Below are the code and all the weights of a small trained network. Each question names an input and a target symbol and asks about switching units off, where a switched-off unit gives its printed mean instead of its output.

import numpy as np


def w(rows, s, z=0):
    codes = np.array(rows[::2]) - 128.0
    scale = np.full(codes.shape[1], s)
    scale[-1] = z or s
    return codes * scale


def norm(h):
    return h / np.sqrt((h * h).mean(-1, keepdims=True) + 1e-5)


def softmax(a):
    e = np.exp(a - a.max(-1, keepdims=True))
    return e / e.sum(-1, keepdims=True)


def log_softmax(a):
    a = a - a.max(-1, keepdims=True)
    return a - np.log(np.exp(a).sum(-1, keepdims=True))


def net(x, mask):
    ids = ['αβγδζηθμξπτφψω'.index(c) for c in x.split()]
    T = len(ids)
    res = E[ids] + P[:T]
    u = 0
    for l in range(2):
        r = norm(res)
        for j in range(3):
            rows = slice(3 * j, 3 * j + 3)
            q, k, v = (r @ M[l][rows].T for M in (Q, K, V))
            z = softmax(np.where(np.tri(T) > 0, q @ k.T / 3**0.5, -1e9)) @ v
            o = O[l][rows]
            res = res + np.where(mask[u + j], z, o[:, -1]) @ o[:, :-1]
        u += 3
    return log_softmax(norm(res)[-1] @ U[:, :-1].T + U[:, -1])


Q, K, V, O = {}, {}, {}, {}
E = w([
[117,135,101,154,132,121,106],'α',
[130,122,148,142,118,126,124],'β',
[142,128,137,139,119,124,121],'γ',
[143,133,128,127,126,116,119],'δ',
[127,124,129,118,132,106,122],'ζ',
[113,187,130,126,150,132,143],'η',
[147,126,130,146,117,124,120],'θ',
[131,125,140,132,123,119,121],'μ',
[140,127,135,145,117,126,120],'ξ',
[140,118,138,141,120,120,123],'π',
[167,174,92,169,148,126,150],'τ',
[170,133,102,144,1,113,107],'φ',
[108,112,161,134,204,107,155],'ψ',
[146,123,127,135,123,115,120],'ω',
],0.052)
P = w([
[138,91,105,83,86,128,115],'0',
[109,147,165,144,83,34,84],'1',
[87,123,134,110,38,42,161],'2',
[92,102,100,89,41,90,175],'3',
[197,117,150,145,250,156,123],'4',
[172,91,118,54,182,211,84],'5',
[82,125,141,39,89,155,93],'6',
[139,149,197,200,154,11,122],'7',
[106,104,125,130,67,59,201],'8',
[132,96,95,53,150,233,220],'9',
[185,135,198,161,222,145,93],'10',
[173,141,145,78,125,170,59],'11',
[129,152,150,158,37,184,116],'12',
],0.011)
Q[0] = w([
[129,153,132,86,44,102,242],'0.h0',
[133,144,137,133,68,78,80],'0.h0',
[126,170,157,176,181,86,173],'0.h0',
[120,102,129,82,45,124,11],'0.h1',
[152,101,166,160,253,171,25],'0.h1',
[147,124,130,70,120,211,135],'0.h1',
[239,189,223,91,167,101,158],'0.h2',
[148,145,147,79,16,71,145],'0.h2',
[162,141,150,87,127,167,49],'0.h2',
],0.023)
K[0] = w([
[124,120,108,51,120,232,113],'0.h0',
[162,70,100,159,167,156,178],'0.h0',
[181,153,169,150,188,151,87],'0.h0',
[162,99,124,87,110,143,250],'0.h1',
[134,175,173,209,142,3,164],'0.h1',
[82,165,145,83,67,116,131],'0.h1',
[204,182,218,137,159,90,177],'0.h2',
[165,104,128,65,119,193,185],'0.h2',
[113,123,123,137,96,76,184],'0.h2',
],0.025)
V[0] = w([
[156,162,130,136,134,117,52],'0.h0',
[73,129,159,176,115,176,110],'0.h0',
[188,183,212,74,86,107,170],'0.h0',
[78,32,171,179,142,196,101],'0.h1',
[173,133,135,238,67,200,174],'0.h1',
[153,35,78,122,157,109,130],'0.h1',
[8,67,30,229,139,159,69],'0.h2',
[85,152,104,179,179,163,45],'0.h2',
[108,88,60,158,159,82,123],'0.h2',
],0.015)
O[0] = w([
[170,126,143,115,87,120,175,254],'0.h0',
[138,129,131,95,138,113,106,76],'0.h0',
[108,144,75,134,146,51,134,216],'0.h0',
[175,136,95,91,207,91,78,116],'0.h1',
[130,113,49,38,129,123,159,131],'0.h1',
[123,132,107,165,168,168,128,191],'0.h1',
[120,141,9,92,210,111,66,37],'0.h2',
[66,128,69,93,128,156,99,71],'0.h2',
[112,128,107,153,161,163,103,168],'0.h2',
],0.013,0.0054)
Q[1] = w([
[88,229,57,113,199,164,161],'1.h0',
[157,106,94,35,146,67,151],'1.h0',
[189,73,111,205,251,159,233],'1.h0',
[95,42,145,91,159,194,133],'1.h1',
[125,107,178,129,183,143,76],'1.h1',
[67,118,106,170,86,139,128],'1.h1',
[176,60,111,213,105,61,78],'1.h2',
[194,49,103,147,96,135,193],'1.h2',
[137,83,46,84,126,174,83],'1.h2',
],0.021)
K[1] = w([
[88,150,41,138,195,161,107],'1.h0',
[152,112,97,48,136,98,151],'1.h0',
[182,124,126,170,227,160,254],'1.h0',
[95,166,45,126,158,147,126],'1.h1',
[73,103,130,117,171,120,141],'1.h1',
[117,176,134,153,101,157,156],'1.h1',
[174,58,144,163,170,94,92],'1.h2',
[165,48,113,91,78,112,121],'1.h2',
[110,93,51,104,144,128,112],'1.h2',
],0.026)
V[1] = w([
[144,137,119,184,169,159,207],'1.h0',
[117,189,95,99,122,130,152],'1.h0',
[84,182,128,157,65,136,91],'1.h0',
[79,131,116,109,178,130,153],'1.h1',
[108,111,100,142,101,117,61],'1.h1',
[171,220,116,134,125,138,137],'1.h1',
[159,253,123,109,179,152,156],'1.h2',
[93,168,96,109,109,133,155],'1.h2',
[101,155,156,149,155,130,108],'1.h2',
],0.025)
O[1] = w([
[93,214,104,1,152,135,166,207],'1.h0',
[158,111,147,121,102,191,184,51],'1.h0',
[232,116,54,127,153,153,103,118],'1.h0',
[64,189,118,81,55,88,119,3],'1.h1',
[177,145,199,92,149,156,106,49],'1.h1',
[114,115,63,143,198,126,34,156],'1.h1',
[114,89,202,195,53,99,200,58],'1.h2',
[129,88,150,202,169,113,150,38],'1.h2',
[127,131,93,146,108,64,190,108],'1.h2',
],0.012,0.011)
U = w([
[108,33,163,103,96,35,58,82],'α',
[205,160,145,135,194,34,89,44],'β',
[106,194,184,220,176,167,92,102],'γ',
[116,38,177,117,157,135,121,134],'δ',
[110,140,147,207,101,136,207,191],'ζ',
[23,166,171,96,197,96,153,119],'η',
[105,205,72,130,34,77,91,106],'θ',
[151,225,74,116,157,195,205,60],'μ',
[150,159,189,76,90,167,55,174],'ξ',
[181,79,152,111,176,169,116,99],'π',
[113,72,165,97,209,183,158,101],'τ',
[88,108,59,159,139,163,67,254],'φ',
[194,75,79,130,3,116,79,142],'ψ',
[186,47,102,37,116,88,206,40],'ω',
],0.012,0.0061)

Each question gives the input, a string of symbols that net reads in full, and the target symbol t.
The units are the heads (3 rows each of Q, K, V and O). Each row of codes is followed by its name. A weight is (code - 128) times the scale printed after its matrix; where a second scale follows, it is the last column's (O and U).
mask holds one flag per head, layer by layer. A switched-off head (its flag False) gives its mean, the last column of its rows in O, instead of its output. The means were averaged over made-up inputs and are rounded, as every weight is.
A unit's drop is (log p(t) with every unit on - log p(t) with that unit switched off) / (log p(t) with every unit on - log p(t) with every unit switched off).
The circuit of an input: a set's keep is (log p(t) with only the set's units on - log p(t) with every unit switched off) / (log p(t) with every unit on - log p(t) with every unit switched off). Starting from all 6 units, units are removed one at a time, each time the one whose removal leaves the highest keep (on an exact tie, the one counted first), for as long as the keep stays at least 0.8.
circuit, biggest first: the units of the circuit, biggest drop first
most important unit: the unit with the biggest drop
which heads matter: for each layer, one digit per head in row order, 1 if its drop is at least 0.15 and else 0, layers parted by /
input γ μ γ β ψ α μ π μ μ β, target η: circuit, biggest first => 1.h0
input μ π μ π α τ γ π ω μ ω α ξ, target β: which heads matter => 111 / 000
input ξ δ φ π μ μ γ, target η: which heads matter => 011 / 100
input π θ μ π π α γ ω μ ω θ μ ω, target μ: which heads matter => 111 / 100
input η τ ω π π, target φ: circuit, biggest first => 0.h1, 1.h1
input γ τ μ η β ω μ β π, target μ: circuit, biggest first => 0.h1, 1.h0, 0.h0
input μ δ ζ π ω μ β, target η: circuit, biggest first => 0.h2, 1.h0, 0.h1
input α ω φ α β ω μ ω α μ β, target μ: circuit, biggest first => 1.h0, 0.h1, 0.h0
input ζ μ ω γ, target γ: which heads matter => 010 / 000
input μ μ μ μ π α β μ, target η: which heads matter => 010 / 100
input τ μ μ μ α η μ γ π, target ψ: circuit, biggest first => 0.h2, 1.h0
input φ π γ μ, target π: which heads matter => 010 / 011
input π μ μ δ, target η: circuit, biggest first => 1.h0, 0.h1
input μ η μ μ π γ μ ψ π π γ μ ζ, target η: which heads matter => 111 / 100
input τ β π μ ψ γ μ β π ω ω, target α: circuit, biggest first => 0.h1, 1.h0
input γ μ ξ γ ξ β ω, target ω: most important unit => 0.h2
input α μ α θ μ δ, target ξ: which heads matter => 101 / 000
input π μ α μ η ω α α α α ξ, target ξ: which heads matter => 100 / 000
input η μ μ π δ α δ, target η: circuit, biggest first => 0.h2, 1.h0, 0.h0
input μ γ γ ψ η γ β δ τ α μ μ, target φ: most important unit => 0.h1
input α ζ μ γ, target ξ: circuit, biggest first => 0.h0, 0.h2, 1.h1
input β μ μ η ζ μ μ μ ψ η μ α μ, target ψ: circuit, biggest first => 1.h0, 0.h1
input ζ π φ α γ τ γ θ μ, target φ: circuit, biggest first => 1.h1, 0.h2, 0.h1
input η γ ψ η μ μ, target θ: which heads matter => 010 / 011
